Below is a small trained network, with its code and all its weights. Each question gives an input and a class and asks what happens when units are switched off, that is, made to give their printed mean instead of their output.

import numpy as np


def w(rows, s, z=0):
    codes = np.array(rows[::2]) - 128.0
    scale = np.full(codes.shape[1], s)
    scale[-1] = z or s
    return codes * scale


def norm(h):
    return h / np.sqrt((h * h).mean(-1, keepdims=True) + 1e-5)


def f(y):
    return np.maximum(y, 0)


def log_softmax(a):
    a = a - a.max(-1, keepdims=True)
    return a - np.log(np.exp(a).sum(-1, keepdims=True))


def net(x, mask):
    res = np.array(x, float).reshape(1, 5) / 4 @ E
    u = 0
    for l in range(4):
        y = f(norm(res) @ A[l][:, :-1].T + A[l][:, -1])
        res = res + np.where(mask[u : u + 4], y, B[l][:, -1]) @ B[l][:, :-1]
        u += 4
    return log_softmax(norm(res)[-1] @ U[:, :-1].T + U[:, -1])


A, B = {}, {}
E = w([
[83,175,175,147,225,227,211,124,159],'x0',
[42,112,45,102,77,133,148,62,41],'x1',
[114,92,226,191,73,129,150,87,174],'x2',
[112,2,50,179,188,166,98,117,242],'x3',
[146,165,125,240,154,153,76,106,60],'x4',
],0.0066)
A[0] = w([
[137,59,90,152,185,217,105,151,118,97],'0.n0',
[89,156,155,129,254,211,223,76,119,5],'0.n1',
[180,133,76,97,192,131,129,254,98,69],'0.n2',
[138,155,174,170,189,77,89,231,153,44],'0.n3',
],0.0073,0.003)
B[0] = w([
[120,171,134,142,90,75,186,107,149,216],'0.n0',
[190,66,141,66,160,99,25,157,158,253],'0.n1',
[45,93,152,136,49,192,99,12,167,211],'0.n2',
[63,110,123,116,162,94,202,139,29,205],'0.n3',
],0.011,0.0052)
A[1] = w([
[136,102,127,143,145,97,127,71,179,130],'1.n0',
[141,254,145,87,141,149,117,137,149,67],'1.n1',
[99,109,146,159,91,79,119,57,110,191],'1.n2',
[110,155,115,161,131,17,77,122,146,5],'1.n3',
],0.0098,0.0013)
B[1] = w([
[78,102,107,174,2,120,177,96,188,223],'1.n0',
[205,204,95,213,41,28,129,70,173,163],'1.n1',
[211,125,179,119,99,91,127,204,117,255],'1.n2',
[126,97,39,23,136,136,126,119,139,188],'1.n3',
],0.0073,0.0067)
A[2] = w([
[115,117,194,195,43,87,255,124,185,215],'2.n0',
[6,178,53,114,107,185,72,41,92,119],'2.n1',
[119,41,95,94,104,59,29,125,46,249],'2.n2',
[174,141,109,225,127,139,151,134,128,109],'2.n3',
],0.0063,0.002)
B[2] = w([
[127,112,157,76,121,171,144,149,77,254],'2.n0',
[132,100,228,175,55,223,129,159,107,170],'2.n1',
[102,124,175,154,251,178,123,117,167,247],'2.n2',
[121,147,93,95,100,181,126,66,171,142],'2.n3',
],0.012,0.008)
A[3] = w([
[145,88,68,2,76,158,163,92,157,188],'3.n0',
[142,164,135,166,124,111,163,135,194,2],'3.n1',
[189,120,106,53,87,49,76,102,41,124],'3.n2',
[102,132,78,163,128,124,191,160,169,174],'3.n3',
],0.0086,0.00053)
B[3] = w([
[159,244,103,135,194,116,111,129,89,254],'3.n0',
[157,165,126,157,125,30,116,175,148,134],'3.n1',
[77,132,46,165,121,106,102,77,178,175],'3.n2',
[187,115,89,214,50,16,189,8,73,146],'3.n3',
],0.011,0.0075)
U = w([
[184,86,131,119,184,53,2,112,187,147],'0',
[141,172,101,194,14,25,181,59,122,147],'1',
[119,103,215,111,27,184,103,122,130,128],'2',
[153,187,140,167,198,143,163,109,94,172],'3',
[27,117,177,147,175,144,196,132,84,120],'4',
[93,117,96,161,160,86,149,201,100,3],'5',
],0.011,0.0057)

Each question gives the input, the list of numbers given to net, and the class t.
The units are the neurons (one row each of A and B). Each row of codes is followed by its name. A weight is (code - 128) times the scale printed after its matrix; where a second scale follows, it is the last column's (A, B and U).
mask holds one flag per neuron, layer by layer. A switched-off neuron (its flag False) gives its mean, the last column of its row in B, instead of its output. The means were averaged over made-up inputs and are rounded, as every weight is.
A unit's drop is (log p(t) with every unit on - log p(t) with that unit switched off) / (log p(t) with every unit on - log p(t) with every unit switched off).
The circuit of an input: a set's keep is (log p(t) with only the set's units on - log p(t) with every unit switched off) / (log p(t) with every unit on - log p(t) with every unit switched off). Starting from the 12 units with the biggest drops (on a tie, the unit counted first), units are removed one at a time, each time the one whose removal leaves the highest keep (on an exact tie, the one counted first), for as long as the keep stays at least 0.8.
circuit, biggest first: the units of the circuit, biggest drop first
k most important neurons: the k neurons with the biggest drops, biggest first
top k neurons in layer l: the k neurons of layer l with the biggest drops, biggest first
input [-3,-2,-3,-2,-4], class 3: circuit, biggest first => (3.n0)
input [-4,7,5,-2,3], class 4: 3 most important neurons => (2.n2 0.n1 3.n0)
input [-3,3,-7,6,-5], class 2: circuit, biggest first => (0.n2 2.n1)
input [3,-6,-8,6,1], class 2: top 2 neurons in layer 2 => (2.n0 2.n1)
input [-1,-7,5,1,-6], class 4: circuit, biggest first => (0.n3 0.n1)
input [-3,-3,-1,-8,-4], class 1: 2 most important neurons => (0.n1 1.n1)
input [-5,-4,3,-8,-7], class 1: 3 most important neurons => (0.n1 3.n2 1.n1)
input [6,1,-8,1,0], class 2: 2 most important neurons => (0.n2 2.n1)
input [-5,3,-8,-1,-6], class 2: circuit, biggest first => (2.n1 0.n2)
input [-5,-6,2,4,6], class 3: 3 most important neurons => (0.n1 0.n2 0.n3)
input [-6,5,4,-5,-4], class 0: top 2 neurons in layer 2 => (2.n2 2.n1)
input [3,-1,7,-8,-3], class 1: top 2 neurons in layer 2 => (2.n2 2.n1)
input [7,-4,1,8,1], class 1: circuit, biggest first => (0.n0 3.n3)
input [-5,-1,1,4,6], class 3: top 3 neurons in layer 3 => (3.n2 3.n3 3.n0)
input [-1,-7,-6,0,-5], class 4: circuit, biggest first => (0.n3)
input [5,7,-8,-5,4], class 2: 2 most important neurons => (2.n1 3.n0)
input [-2,-1,4,-4,1], class 1: circuit, biggest first => (0.n1 2.n2)
input [7,8,-4,-8,-2], class 1: circuit, biggest first => (1.n1 2.n2)
input [5,6,4,8,3], class 1: circuit, biggest first => (0.n0 2.n2)
input [5,-7,2,-8,8], class 1: 2 most important neurons => (1.n1 2.n2)
